Below is a small trained network, with its code and all its weights. Each question gives an input and a class and asks what happens when units are switched off, that is, made to give their printed mean instead of their output.

import numpy as np


def w(rows, s, z=0):
    codes = np.array(rows[::2]) - 128.0
    scale = np.full(codes.shape[1], s)
    scale[-1] = z or s
    return codes * scale


def f(y):
    return np.maximum(y, 0)


def log_softmax(a):
    a = a - a.max(-1, keepdims=True)
    return a - np.log(np.exp(a).sum(-1, keepdims=True))


def net(x, mask):
    res = np.array(x, float).reshape(1, 3) / 4 @ E
    y = f(res @ A[0][:, :-1].T + A[0][:, -1])
    res = res + np.where(mask, y, B[0][:, -1]) @ B[0][:, :-1]
    return log_softmax(res[-1] @ U[:, :-1].T + U[:, -1])


A, B = {}, {}
E = w([
[52,123,190,204,73,71,103],'x0',
[175,122,249,128,88,216,36],'x1',
[96,183,96,126,41,200,187],'x2',
],0.011)
A[0] = w([
[101,171,98,79,93,110,123,117],'N0',
[85,198,125,144,10,220,203,166],'N1',
[181,91,187,135,215,22,89,82],'N2',
[154,113,169,155,105,211,47,92],'N3',
[51,94,144,190,104,97,91,127],'N4',
[147,70,155,105,159,72,99,209],'N5',
[186,99,182,114,104,127,95,121],'N6',
[20,121,184,165,105,103,131,103],'N7',
[189,91,199,102,60,146,122,95],'N8',
[80,130,129,172,122,140,129,165],'N9',
[171,91,97,79,164,192,157,117],'N10',
[114,90,175,165,48,70,141,142],'N11',
[235,115,88,101,167,185,148,110],'N12',
[150,113,156,159,167,126,133,98],'N13',
[81,151,114,113,39,190,176,64],'N14',
[119,84,161,157,111,179,130,101],'N15',
[167,132,107,119,158,82,68,91],'N16',
[104,96,111,158,102,96,168,112],'N17',
[109,112,168,124,169,167,147,248],'N18',
[80,100,63,170,174,54,181,112],'N19',
],0.011)
B[0] = w([
[140,118,118,223,155,127,85,153],'N0',
[205,118,130,236,52,88,77,250],'N1',
[183,62,178,208,37,89,164,215],'N2',
[54,68,98,133,230,128,104,212],'N3',
[194,166,153,106,176,234,197,192],'N4',
[225,182,105,247,86,95,64,222],'N5',
[76,77,69,122,134,185,72,189],'N6',
[146,168,187,90,234,198,195,189],'N7',
[44,30,100,119,149,160,102,189],'N8',
[111,192,161,143,151,149,111,170],'N9',
[143,150,170,122,185,222,173,195],'N10',
[135,199,142,126,196,201,185,192],'N11',
[124,161,234,92,169,254,225,210],'N12',
[137,69,148,158,175,95,116,145],'N13',
[149,30,175,231,106,75,171,181],'N14',
[60,108,84,150,170,134,173,159],'N15',
[193,120,115,218,146,102,165,162],'N16',
[109,116,128,149,211,145,98,161],'N17',
[166,191,93,108,72,174,8,219],'N18',
[27,107,44,153,157,148,95,219],'N19',
],0.0074,0.015)
U = w([
[153,170,225,97,203,204,213,111],'0',
[192,57,143,199,61,97,122,110],'1',
[6,16,20,130,189,157,86,105],'2',
[166,254,81,106,75,151,16,254],'3',
[112,99,166,52,91,77,145,94],'4',
],0.0095,0.0086)

Each question gives the input, the list of numbers given to net, and the class t.
The units are the neurons (one row each of A and B). Each row of codes is followed by its name. A weight is (code - 128) times the scale printed after its matrix; where a second scale follows, it is the last column's (A, B and U).
mask holds one flag per neuron, in row order. A switched-off neuron (its flag False) gives its mean, the last column of its row in B, instead of its output. The means were averaged over made-up inputs and are rounded, as every weight is.
A unit's drop is (log p(t) with every unit on - log p(t) with that unit switched off) / (log p(t) with every unit on - log p(t) with every unit switched off).
The circuit of an input: a set's keep is (log p(t) with only the set's units on - log p(t) with every unit switched off) / (log p(t) with every unit on - log p(t) with every unit switched off). Starting from the 12 units with the biggest drops (on a tie, the unit counted first), units are removed one at a time, each time the one whose removal leaves the highest keep (on an exact tie, the one counted first), for as long as the keep stays at least 0.8.
circuit, biggest first: the units of the circuit, biggest drop first
most important unit: the unit with the biggest drop
top k neurons: the k neurons with the biggest drops, biggest first
drop of u: that unit's drop, to one decimal
input [1,-2,0], class 3: top 2 neurons => (N3, N8)
input [-6,-4,-5], class 0: top 2 neurons => (N12, N1)
input [0,-4,-4], class 1: most important unit => N3
input [0,-3,-1], class 3: circuit, biggest first => (N3, N14)
input [2,3,-2], class 3: top 2 neurons => (N19, N12)
input [-5,-2,-7], class 1: top 2 neurons => (N2, N5)
input [5,-8,8], class 1: top 4 neurons => (N1, N14, N3, N8)
input [0,-3,-3], class 3: top 2 neurons => (N14, N3)
input [7,5,6], class 0: top 3 neurons => (N7, N11, N4)
input [1,8,8], class 1: top 3 neurons => (N1, N14, N19)
input [-7,3,8], class 1: top 2 neurons => (N1, N14)
input [-5,8,6], class 2: top 2 neurons => (N3, N8)
input [-3,4,-2], class 2: top 2 neurons => (N1, N3)
input [0,7,-5], class 2: circuit, biggest first => (N3)
input [7,-1,-5], class 0: top 2 neurons => (N7, N4)
input [4,1,-3], class 0: top 4 neurons => (N1, N4, N7, N11)
input [7,2,5], class 0: drop of N7 => 0.5
input [6,-4,4], class 0: drop of N7 => 0.3
input [-6,-5,-6], class 0: drop of N6 => 0.2
input [-8,-6,-4], class 0: circuit, biggest first => (N12)
